Here is a tiny trained network, its code and every weight. The questions are about switching its units off for an input and a class, where a switched-off unit gives its printed mean instead of its output.

import numpy as np


def w(rows, s, z=0):
    codes = np.array(rows[::2]) - 128.0
    scale = np.full(codes.shape[1], s)
    scale[-1] = z or s
    return codes * scale


def f(y):
    return y / 2 * (1 + np.tanh(0.7978845608 * (y + 0.044715 * y**3)))


def log_softmax(a):
    a = a - a.max(-1, keepdims=True)
    return a - np.log(np.exp(a).sum(-1, keepdims=True))


def net(x, mask):
    res = np.array(x, float).reshape(1, 5) / 4 @ E
    y = f(res @ A[0][:, :-1].T + A[0][:, -1])
    res = res + np.where(mask, y, B[0][:, -1]) @ B[0][:, :-1]
    return log_softmax(res[-1] @ U[:, :-1].T + U[:, -1])


A, B = {}, {}
E = w([
[232,28,69,86],'x0',
[5,180,145,164],'x1',
[126,106,111,132],'x2',
[132,144,140,130],'x3',
[127,254,4,84],'x4',
],0.0089)
A[0] = w([
[136,247,49,163,233],'neuron 1',
[177,129,98,111,81],'neuron 2',
[45,131,77,67,177],'neuron 3',
[178,177,95,18,75],'neuron 4',
[77,85,191,188,193],'neuron 5',
[124,94,238,210,146],'neuron 6',
[130,37,158,158,254],'neuron 7',
[24,110,146,160,124],'neuron 8',
[118,56,168,155,245],'neuron 9',
[108,133,129,196,111],'neuron 10',
[66,93,158,135,80],'neuron 11',
[175,170,68,97,106],'neuron 12',
[113,78,230,191,232],'neuron 13',
[79,136,137,110,85],'neuron 14',
[199,90,162,197,138],'neuron 15',
[151,225,19,85,217],'neuron 16',
],0.011,0.0055)
B[0] = w([
[121,65,143,224,229],'neuron 1',
[159,112,92,81,152],'neuron 2',
[61,132,214,163,169],'neuron 3',
[124,93,86,117,177],'neuron 4',
[88,196,105,34,219],'neuron 5',
[148,144,49,90,232],'neuron 6',
[138,144,253,52,235],'neuron 7',
[116,180,93,124,189],'neuron 8',
[181,196,130,115,223],'neuron 9',
[104,133,51,112,145],'neuron 10',
[78,99,69,83,157],'neuron 11',
[79,27,70,88,174],'neuron 12',
[125,173,87,18,253],'neuron 13',
[72,104,58,146,140],'neuron 14',
[213,139,112,110,193],'neuron 15',
[109,52,78,155,237],'neuron 16',
],0.0083,0.013)
U = w([
[153,201,165,81,228],'0',
[86,89,2,49,140],'1',
[109,27,123,196,203],'2',
[36,101,105,208,2],'3',
[224,117,172,78,22],'4',
],0.0094,0.0081)

Each question gives the input, the list of numbers given to net, and the class t.
The units are the neurons (one row each of A and B). Each row of codes is followed by its name. A weight is (code - 128) times the scale printed after its matrix; where a second scale follows, it is the last column's (A, B and U).
mask holds one flag per neuron, in row order. A switched-off neuron (its flag False) gives its mean, the last column of its row in B, instead of its output. The means were averaged over made-up inputs and are rounded, as every weight is.
A unit's drop is (log p(t) with every unit on - log p(t) with that unit switched off) / (log p(t) with every unit on - log p(t) with every unit switched off).
The circuit of an input: a set's keep is (log p(t) with only the set's units on - log p(t) with every unit switched off) / (log p(t) with every unit on - log p(t) with every unit switched off). Starting from the 12 units with the biggest drops (on a tie, the unit counted first), units are removed one at a time, each time the one whose removal leaves the highest keep (on an exact tie, the one counted first), for as long as the keep stays at least 0.8.
circuit, biggest first: the units of the circuit, biggest drop first
top k neurons: the k neurons with the biggest drops, biggest first
drop of u: that unit's drop, to one decimal
input [8,2,6,-8,5], class 2: circuit, biggest first => (neuron 13; neuron 5; neuron 6)
input [7,2,-1,7,6], class 2: circuit, biggest first => (neuron 13; neuron 1; neuron 5)
input [-6,1,-1,5,-7], class 1: circuit, biggest first => (neuron 6)
input [0,-8,-7,6,2], class 2: top 3 neurons => (neuron 13; neuron 5; neuron 6)
input [-1,-3,-3,-2,-1], class 0: circuit, biggest first => (neuron 16; neuron 12)
input [-2,-4,-2,2,0], class 0: top 2 neurons => (neuron 16; neuron 1)
input [0,-7,-1,-3,-4], class 0: top 2 neurons => (neuron 16; neuron 1)
input [3,-1,-5,-1,-4], class 4: drop of neuron 8 => 0.2
input [-6,6,2,-2,1], class 3: drop of neuron 3 => 0.3
input [0,2,1,-3,4], class 3: drop of neuron 5 => -0.1
